Below are the code and all the weights of a small trained network. Each question names an input and a target symbol and asks about switching units off, where a switched-off unit gives its printed mean instead of its output.

import numpy as np


def w(rows, s, z=0):
    codes = np.array(rows[::2]) - 128.0
    scale = np.full(codes.shape[1], s)
    scale[-1] = z or s
    return codes * scale


def f(y):
    return np.maximum(y, 0)


def softmax(a):
    e = np.exp(a - a.max(-1, keepdims=True))
    return e / e.sum(-1, keepdims=True)


def log_softmax(a):
    a = a - a.max(-1, keepdims=True)
    return a - np.log(np.exp(a).sum(-1, keepdims=True))


def net(x, mask):
    ids = ['Φαβδθμ'.index(c) for c in x.split()]
    T = len(ids)
    res = E[ids] + P[:T]
    q, k, v = (res @ M[0].T for M in (Q, K, V))
    z = softmax(np.where(np.tri(T) > 0, q @ k.T / 3**0.5, -1e9)) @ v
    res = res + np.where(mask[0], z, O[0][:, -1]) @ O[0][:, :-1]
    y = f(res @ A[0][:, :-1].T + A[0][:, -1])
    res = res + np.where(mask[1:17], y, B[0][:, -1]) @ B[0][:, :-1]
    return log_softmax(res[-1] @ U[:, :-1].T + U[:, -1])


Q, K, V, O, A, B = {}, {}, {}, {}, {}, {}
E = w([
[139,166,38,192],'Φ',
[123,190,220,50],'α',
[178,132,178,10],'β',
[108,130,241,145],'δ',
[44,37,106,72],'θ',
[41,27,158,157],'μ',
],0.011)
P = w([
[79,214,55,184],'0',
[77,191,73,168],'1',
[68,165,88,167],'2',
[89,140,113,160],'3',
[84,119,126,154],'4',
[91,103,142,146],'5',
[91,84,158,144],'6',
[100,65,171,141],'7',
[98,46,185,142],'8',
[101,33,199,139],'9',
[107,21,211,130],'10',
[107,2,227,132],'11',
],0.0062)
Q[0] = w([
[17,159,64,177],'h0',
[181,145,24,120],'h0',
[8,47,218,7],'h0',
],0.023)
K[0] = w([
[151,47,94,213],'h0',
[129,204,127,154],'h0',
[121,4,234,106],'h0',
],0.027)
V[0] = w([
[87,143,84,73],'h0',
[91,212,247,163],'h0',
[115,185,116,24],'h0',
],0.014)
O[0] = w([
[155,71,190,161,149],'h0',
[7,159,99,110,117],'h0',
[121,67,167,50,1],'h0',
],0.012,0.0039)
A[0] = w([
[195,171,83,164,94],'n0',
[69,123,143,99,89],'n1',
[83,119,154,157,142],'n2',
[199,249,168,163,30],'n3',
[186,142,72,150,103],'n4',
[164,198,74,118,76],'n5',
[177,74,184,69,138],'n6',
[149,117,117,196,110],'n7',
[75,56,27,107,190],'n8',
[110,109,85,180,92],'n9',
[185,135,184,110,13],'n10',
[188,129,136,150,152],'n11',
[88,166,111,139,103],'n12',
[112,85,143,49,3],'n13',
[203,98,113,139,98],'n14',
[154,132,103,126,53],'n15',
],0.012,0.0047)
B[0] = w([
[75,155,99,195,177],'n0',
[102,163,90,108,177],'n1',
[49,89,177,93,203],'n2',
[225,53,135,42,180],'n3',
[94,165,90,173,164],'n4',
[105,125,193,156,150],'n5',
[50,253,203,190,254],'n6',
[222,141,122,110,223],'n7',
[206,96,173,118,206],'n8',
[194,123,115,70,217],'n9',
[160,38,76,113,159],'n10',
[104,107,85,166,169],'n11',
[77,56,123,127,187],'n12',
[241,117,36,43,208],'n13',
[75,109,106,166,166],'n14',
[115,128,156,111,132],'n15',
],0.02,0.0078)
U = w([
[174,135,2,179,183],'Φ',
[165,123,31,102,2],'α',
[183,209,91,109,100],'β',
[100,121,65,135,85],'δ',
[145,152,174,212,98],'θ',
[251,65,158,119,217],'μ',
],0.004,0.0035)

Each question gives the input, a string of symbols that net reads in full, and the target symbol t.
The units are the heads (3 rows each of Q, K, V and O) and the neurons (one row each of A and B). Each row of codes is followed by its name. A weight is (code - 128) times the scale printed after its matrix; where a second scale follows, it is the last column's (O, A, B and U).
mask holds one flag per unit, heads first, then neurons. A switched-off unit (its flag False) gives its mean, the last column of its rows in O or B, instead of its output. The means were averaged over made-up inputs and are rounded, as every weight is.
A unit's drop is (log p(t) with every unit on - log p(t) with that unit switched off) / (log p(t) with every unit on - log p(t) with every unit switched off).
The circuit of an input: a set's keep is (log p(t) with only the set's units on - log p(t) with every unit switched off) / (log p(t) with every unit on - log p(t) with every unit switched off). Starting from the 12 units with the biggest drops (on a tie, the unit counted first), units are removed one at a time, each time the one whose removal leaves the highest keep (on an exact tie, the one counted first), for as long as the keep stays at least 0.8.
units of the circuit, in order: the units of the circuit, biggest drop first
k most important neurons: the k neurons with the biggest drops, biggest first
drop of u: that unit's drop, to one decimal
input μ Φ δ μ μ Φ δ β Φ α, target β: most important neuron -> (n13)
input α θ μ μ μ δ Φ β Φ Φ, target Φ: units of the circuit, in order -> (h0, n0, n4, n6)
input β Φ μ μ μ θ α β θ α, target θ: units of the circuit, in order -> (n6, h0)
input Φ Φ θ δ θ θ α β α, target β: units of the circuit, in order -> (h0, n6, n13)
input β α β β β α μ α δ Φ α, target δ: units of the circuit, in order -> (h0, n12)
input δ θ β Φ α β μ θ α θ δ, target θ: units of the circuit, in order -> (n6, h0)
input θ Φ δ, target θ: units of the circuit, in order -> (h0, n6, n13)
input μ μ μ μ δ Φ β θ δ α, target θ: 2 most important neurons -> (n13, n9)
input θ μ θ Φ μ Φ α μ Φ β θ, target θ: units of the circuit, in order -> (h0, n6, n13)
input β μ μ μ μ Φ β δ, target δ: drop of h0 -> 0.7
input μ α μ, target μ: drop of n4 -> 0.1
input β Φ Φ α, target α: drop of n1 -> 0.4
